Each row is followed by its class.
[-689   98  136   74 -215 -168 -206  403  146  267  -40 -123   84 -140
 -189 -323  -50  313  143  -40 -348   -9   71   71  -19 -171  -20 -314
  260   68 -251  -96   25  -46 -237 -551  482]  <42>
[-151 -152   29 -318  102  151 -234   27   58  133  -61  -36   79  -22
 -189 -194  -23  463  275    4  -23 -241  152 -107   68  191  -30  344
   32   25 -390 -195  193  -78    0 -235   98]  <45>
[-175 -168  252   -5   49   24  209  143 -386  325  346   62  202  141
 -226 -733  -52 -195  144   33  233  201   20  -56  -70  142  131   -5
  107  -83   69  135  173 -235 -335   55  556]  <15>
[-362 -145  142  -59 -271 -315 -198  451   85  592  110  230  -40    4
   69 -160 -404  867  491  -12  -42  -21  -26 -183   40  446 -164 -128
  365 -156 -416  101 -123  -61  -63 -137 -348]  <42>
[-329  209   35  -67  185  123 -160 -125  357   77 -178 -174  -18 -144
 -199 -392  147  207  165 -402  142  -17  479  251 -261 -117 -150  159
 -150  -20 -435 -279  168   21  296 -411  346]  <42>
[-116 -107  -35 -124 -240  -70    8  173  215  -40 -128 -143 -143  -42
 -272  233 -123  430  -99  201  127   61   86   86  -44  229 -164  246
 -173  116 -134  107  -42  -84 -244 -260 -375]  <101>
[-335  -79 -121 -101  179 -204  157  164 -239  189  154  -60  236  161
   37 -155 -220  464   77  -96  317   41   73  226   27   66  201   85
  272 -683   -9  325   15   16    9 -160  287]  <164>
[ 132  594 -282 -399  352  283 -239 -283  229 -271 -108  -26   75  -36
 -100  325  -35  669  156  -84  745 -184  248   86 -210  754 -357  270
  -98   -5 -341  -68   43  -59   88 -157 -217]  <15>
[-255  263  135   62   89  136 -140  -27  -47  372  148 -232   93   22
   37 -154 -217  200  133 -138 -209  -29 -107   57   38 -246  -74  -76
  514 -214 -167  -77  252  -30  162 -185  899]  <42>
[  47  769   62  345  301  141  213  526 -203 -482  460  154 -337  126
 -464 -273   16 -608 -205 -117  380  425   -3  284 -124 -105  -57  108
  273  206  200    7  166 -289  108  209  219]  <42>
[-216  224 -156  382  216 -106  239  413 -644 -188  243   35 -326    5
  -66 -400  -24  -31 -101  -21   21  499 -216  221  -88 -108  112  438
  302 -231  283  280  109 -272 -273  235  121]  <76>
[-112  227  -42  121  178   -4  326   94 -204 -180  -67  -25 -243 -105
 -226 -356  111  207  -15   44  454  211    2   97  -51  150 -168  435
  116 -250  -93    1 -112  -78 -127 -166  250]  <15>
[  -4  391  210 -220  301  248  219 -711  266 -416  101 -165  172  -60
 -260   81  188 -522  127   86  191 -462 -202    4  236 -459 -118 -101
  114  205 -160 -500   52 -139  343 -180  164]  <96>
[-359  129  396  365  331   38    7  290 -182  254  130  -72 -309 -229
 -122 -844  213 -331  205 -366  253  227   19  100  -93  -40   18  195
  260 -105 -484 -461  188 -330    2 -183  767]  <42>
[   6 -134  -15  434  192  -20  351  396  -94  248  373 -290 -380   47
 -204 -607 -121   82  -34  161  189  415  182   94  -43  106    1  123
  132 -228  -52   24  230 -111 -276 -205  458]  <72>
[-153  260   -5 -294   70  -16  -76  -79  -35  -44   10 -285   99 -135
   71  195  -46  192   59   46   59    6   65  133   64 -221   91   92
  141   16   87  190  112  -73 -120 -142  419]  <42>
[  15   23   57  111   82  274 -144  199  180  -46  113 -254  106  202
 -209 -150 -111 -185 -342  -47 -220  230  160  323 -201 -548  183  -87
  -80  -29  -18  219  360  -88    5 -452  426]  <15>
[ 133  125   29  141  361  -41  480  -64  -79 -126  285  -93 -278   29
  -11 -324  145  -45  -49 -153  168  214  165  125    1 -109   50  -11
  126 -439    9 -384  -92 -101  214  224  439]  <96>
[ 375   73  392 -236 -175  330  223 -257 -221 -206  -75    3  399  271
 -395  220   -3 -396  -52  182   89 -258 -151  259 -161 -314  120  -72
   79  327  297  244   53  -32    2 -469  -60]  <128>
[ -51   48   54  361   87  151  490  104 -207  239  255 -300 -357   13
 -400 -676  101 -145  132   17  174  372  -78  218  -66  -41  -39  402
   43   24 -133 -224  378 -312  -92 -228  351]  <76>
[-305  387   62  -25  245  239  245   -3 -283 -166   63  286  -53   36
  -73 -480  122 -108  187 -144  507  234  145  340  -48  -13  148  390
  245  106   66   52  169  -70  264  -30  156]  <101>
[ 167  181  247  123  369  174  216   83 -455 -256  227 -107   14  205
 -215 -457  321 -300  -10 -343  186  257  144   -2 -433 -151    1  417
  -14   12   28 -107  352 -487  166  159  445]  <96>
[ -76  160  261 -129   73   39 -313  358 -141  100  151  199 -194  -29
  162 -171 -234  138  126  -66  115   79   80  240   69 -209  226  219
  409   77 -251  440  120    7  323 -234  216]  <72>
[-182  461  -97 -321  404  363  -49  -65  458 -357  -25  -76    2 -197
   21   34  504 -383  252 -371  654 -323  277  341  117  337   14  169
 -127  155 -446 -217   51  -20  441  132  205]  <72>
[ -71  441  -81  -34  196  184   57  -91  378   43  -82 -158  144   87
  -62   -7    4  213  185  128  -30  -45   57   62  -71   55 -172 -151
  230   19  -64 -328   -9  -87  -63 -161  105]  <42>
[-281 -354 -220  296  226   17  459  282 -170   85  309 -117 -182  320
  -99 -574   77 -213 -163   13 -321  347  236  235  -44 -499  225   61
    8 -426  365  201  355 -125   23   73  450]  <96>
[-460 -119  -27  -84   30 -112 -191 -125  478  302 -339  -58 -274 -423
   34 -195    6  280  220 -150  -91 -287   65   43  371 -171  -73 -208
  -40 -139 -468 -294 -157  332  169 -296  384]  <15>
[-349 -185   92  329  167 -181  250  419 -237  170  241  -79 -568 -229
 -212 -796  184 -119  155  -83    2  363  104  162   33   72   71  232
  -18   58 -199 -215  168 -235  -64   94  385]  <72>
[  11  160   89  497  256   94  194  466 -153  -51  361 -239 -273  177
 -338 -279 -165 -478 -394  135 -229  430 -468  197  -86 -283  124  -41
  340 -114  190 -110   88 -310 -293  -47  600]  <101>
[-243 -368 -109  466   65  -28  233  531 -364  306  207 -215 -467  103
 -371 -604   18 -142 -172    5 -229  368  -40  -33 -289  109 -236  204
    5 -158  145   64  304 -229 -219 -238  593]  <164>
[-254 -106  199 -384   81 -214 -565   32  225   -5 -418  156   60 -291
  -37  -15  -89  763  345 -310  101 -115  529   58 -147  232  103   75
 -162  315 -393  -62 -156  239  312 -355 -228]  <45>
[-416  165 -288 -374  310  139 -400   -7  748   -3  -49 -144   15  -74
   37  251  -90  -32   72 -158   31 -307  312  109  178  255 -105 -101
   43   38 -220 -432  134  289  470 -110  242]  <42>
[-434 -237   69 -402  261 -123    4 -129  277  154 -182 -433  257   45
 -249 -181  323  182  238 -243 -238 -321  365  143   15 -190  209  -15
 -205 -124 -327 -625  200 -134  242 -451  607]  <128>
[-174 -458 -172  -89   -6 -516 -238  297  113  439  147 -181 -390 -340
  113 -323 -261  715  203 -190 -204   93  173   38  100  190  224  -27
 -127 -383 -352 -111 -145  200 -168 -167   84]  <42>
[  43   44  -91  -76 -147  230  -93  192  248  381  316  -68  -11  163
   -2 -216 -227  -32  202  120 -182   50 -158 -175  -99  182 -128  -43
   39  372 -155 -245  371 -175  -85 -324 -410]  <45>
[-197    1 -182  431  247 -149  280  541 -168   63  415 -116 -718  -63
 -262 -589  123  -87   18 -273  -80  481  -97  128 -123   67   68  248
  -30    9  -62 -101  209 -249   28  160  329]  <128>
[ 319  225  158  129 -143   99 -169  -10  329   -4  341  -79  284   68
   34  103 -180  377   44  165 -254  -27 -260   36  -17 -108  259 -517
  304   17 -392  -20 -173  -44 -106 -313   30]  <42>
[  43  229  -72  198  314  222  422  121 -454 -214  261   59 -104  313
 -408 -417   85   14  -35    8  297  235  131  110 -282  -22  -93  278
  115  -36  253   82  423 -269  102  -50  294]  <96>
[   9   28  174  -98 -128  276  -13  -62  116  394   36   43   69   89
 -381 -427 -263  377  311  402 -199 -106  -51 -111 -139  154 -259 -243
  239  387 -149 -260  196  -92 -246 -612  -17]  <76>
[ 214  193  109  374   31   40 -114  226   80  272   60   19  -73  104
  289  -35 -346  -14  -21  114  -12  183 -432   31   13   37   43 -100
  483 -174 -114  185 -155   44  -79  -32   30]  <15>
[ 290  390  -97  235  328  390  212  161  -84 -125  586 -110  -53  310
   -2 -327  210 -524 -148 -135   65  325  -80   41 -215 -103  210   -1
  124   15   64  -85  334 -344   43   91  480]  <76>
[ 491  593  113 -285  119  162  -98 -334  179 -134  177  -16  242  -77
  159  121 -141  569  227 -117  565  111   98 -193 -114  232 -265   70
   56  -61 -354 -245  -98 -175  111   26 -175]  <96>
[  14 -470   13 -215  243 -268 -266  249  204   45  173 -170  128  177
 -507  -75  -51  403   15 -260  140  -79  429   46 -198  472  281  -73
 -480  -91 -280  -55   34  -84    5    2  192]  <101>
[-376  420  -84  -33  -29  129 -258  125  467  350   34 -273   57  -17
  212  172 -478  269   13  133  -73  155 -105  240  141 -316   12 -166
  376  101  -65  110  303   26  -54 -366  187]  <96>
[ -35 -204  -47  432    6  -25  313  337 -315  330  242  -99 -636  111
 -298 -599  140  -84   87  -76  216  416  207   48 -220  126  -59  389
 -231  132   54  360  353 -290 -175  -51  277]  <101>
[  -9  391 -128  263  111   58   79   50  420 -185   70 -286 -258 -363
  109  170   -3 -127  -48  -30  128  120 -525  304  231 -236  161 -217
  155  -34 -267 -116 -224   61  -59 -274    9]  <76>
[-179  240    5  364  212  -36  365  356 -129   45  326  -81 -414   37
 -560 -635   94   15   24 -211  301  458  389   58 -216  222 -358   55
  -80   36  -78 -385  329 -298  180    9  470]  <164>
[   9   21  -13  211  377   -6  260  439 -230   88  556  -98 -545  -14
 -143 -770   50 -414  -43 -126  403  556  153  -38 -216  324  -20  403
    8    1  -21 -147  253 -316  -72  147  434]  <45>
[-125  -25  253 -106 -141 -212   25  234  100  128  261  217   21   46
  176  -52 -229  253  162    1  105   75  160   27  414  -85  160   45
  359 -386 -314   15 -197  -60  137  264 -237]  <76>
[ 361  635 -129  201  382  169  445  132 -221 -321  678 -191 -412  -23
  -55 -496  149 -571 -117 -150  377  551 -153  238  -72 -117  151  269
   97  -21  105 -352  159 -302   40  131  357]  <96>
[  98  297  181  420  392   96  257  219 -233 -143  370 -100 -199  300
 -457 -423  214 -334  -36 -262  128  174  118   41 -351 -185 -160   -8
   18   24 -101 -128  333 -456  279  -82  422]  <72>
[ 220  372  395  -67  -27  -26 -174 -292 -105  -67 -334  131  -26 -250
    9  172 -177  590  173  -39  310 -143  -78   95 -130   -3 -151  132
  343  -38 -322   72 -390   91   47 -314 -111]  <42>
[  51 -152  397  123  298  -76  360 -101 -364  -43  207  -36 -219   56
  -41 -428  342 -507   28 -236  -79   22  154  232  227 -437  517   80
  103 -256  -38 -234  -20 -166  219  357  692]  <15>
[-295  258 -196 -174  408   38 -206  -79  756  206    6 -311 -422 -486
  148  -22  -54  427  560 -101  168 -199   37  -14  354  482 -218 -106
  144   22 -625 -645 -176   64   66 -148   54]  <45>
[ 153  439  201 -238  132  166 -462 -249  449 -174  144  -77  399  -19
  147  532 -511  487   38  145  335  -38  123 -137  353  150 -159   29
  373 -160 -380 -262  -78  -29   47  134 -143]  <101>
[ 351   15 -115  198  501  181  551 -147 -463 -109   86   85 -222  224
  -23 -423   36   81  158  -49  539  131   53   86 -352  -19  -53  461
  127 -219  262  493  361  -78  185  164  -55]  <128>
[  18  360 -228  186  348  374  425    8  -75 -192  481 -323 -142  209
 -129 -384  222 -350 -224  102  -62  239  -57  164   -1 -341  105  237
  186 -269   20 -294  310 -355 -138 -140  574]  <45>
[ -18   64  156  343  186  -29  178  112 -181  -35  169 -197 -222   34
  154 -187   12 -194 -260  -58 -303  314 -237  108   39 -494  169  137
  340 -368    7 -126  -24 -219  -12  220  560]  <101>
[-177  398  404 -228  -27  276 -165  -20  350  -89  331  -55  306   90
 -229  -11   -5  -17  -32 -131 -169  -62  290  -22  163 -275  132 -238
  155  157 -408 -633   95 -337  -98  -22  181]  <45>
[-262  -83 -154  213  147  -50  397  182 -350  164  173   -6 -384  -33
 -258 -674  169   36  184 -209  206  336  167  196 -120  245   20  339
  -91  -70   43 -165  227  -97   55   -2  201]  <76>
[-273  -19  311  250  122  -71  188  149 -122  228   -6 -383 -178   -2
 -447 -630  189 -385    7 -112  -97  143  126  -14 -186  -76 -212  281
   74  132 -137 -473  232 -248   59 -162  874]  <45>
[ -83 -172  184  246   90   -4  321  221 -157   18  150 -139 -158   41
 -375 -543  201 -409 -256   88 -123  192 -190   25  -59 -104  203  131
  141  -76    5 -257  -81 -113 -192  -86  785]  <76>
[-211  276 -228  352  340   27   53  214  -65   22  165 -142 -206  115
   51 -290   19  186  -13 -212   13  385   91  104 -294    5 -115   63
  105 -259   40  286  137 -204   -6   64  403]  <15>
[  95 -142   36  647  195 -139  308  454 -587  305  234 -156 -501  169
  -70 -456 -348  105 -235   83 -176  524 -307   95 -209 -150   22  159
  459 -491  319  481   56  -73 -278    8  660]  <15>
[-315 -179  -64  -30 -204  -85  -37  552  169  -16  324   60  124  112
 -134 -174    6 -114 -100   96 -228  266   51   78   46   39  293 -183
 -108   92   13   70   -2 -212 -349   -6 -228]  <76>
[-325  -26   69  225  204 -256  257  438 -153   46  323 -264 -394  -87
 -412 -446  -93 -188 -114  105  102  267   74  122  104   29   25   63
  190  -27   55 -182  220 -154 -197  -34  680]  <128>
[-352 -304 -181 -197  251 -312  -43  -14  103   88 -298 -257   64 -219
  103  -22 -137  624  100  -68   88 -131   33  177  -68   -6   79   91
   11 -396 -133  287  -66  222   89 -196  212]  <45>
[-591  -32 -194  -18  -85  100  289  308  205  327  229 -290  122  196
 -191 -292   33  146   73  -65 -505  -38 -268  -25  -88 -103  -83 -204
  253 -179  -32 -104  192 -163 -117 -168  487]  <76>
[ -24 -416  121 -213    7 -121 -372  335   46  230 -156  -15  -54   44
 -135 -242  -30  347  -55  -15 -334 -150   97   87 -162  -89  320  -13
 -123  -68 -305  213  -16  -15 -170 -392  300]  <15>
[ -85 -258  308 -480  298  -25 -288  -52  337  204 -321  -94   70  -14
 -185  -19 -116  511  323  -81  154 -411  424   53 -101  200  -82  124
   52   84 -426   -7   73  137  507 -261  309]  <72>
[ -71  -51 -105  275  334  -71  473  187 -312   11  285  -90 -433  -12
  -14 -564  277  -61  144 -285   97  370   17   60 -118  -68  191  249
  -86 -145   79 -153  190 -279   -6  235  188]  <96>
[ 407  722  269 -358  129  299  192 -532   52 -379  117  -73  386  105
 -252  277  104   33   13   -5  307 -216    6   89  -51 -132 -105  -93
  202  -39  -97 -389 -181 -178  145  -68  264]  <42>
[  -5  215  -14  376  245 -117  293  105 -243  -99  -38 -184 -436 -102
 -208 -224  123 -205  -77  -93   27  212 -220  267  -93 -131  -37   46
  107 -130  162  137 -174  -41  -15   46  554]  <15>
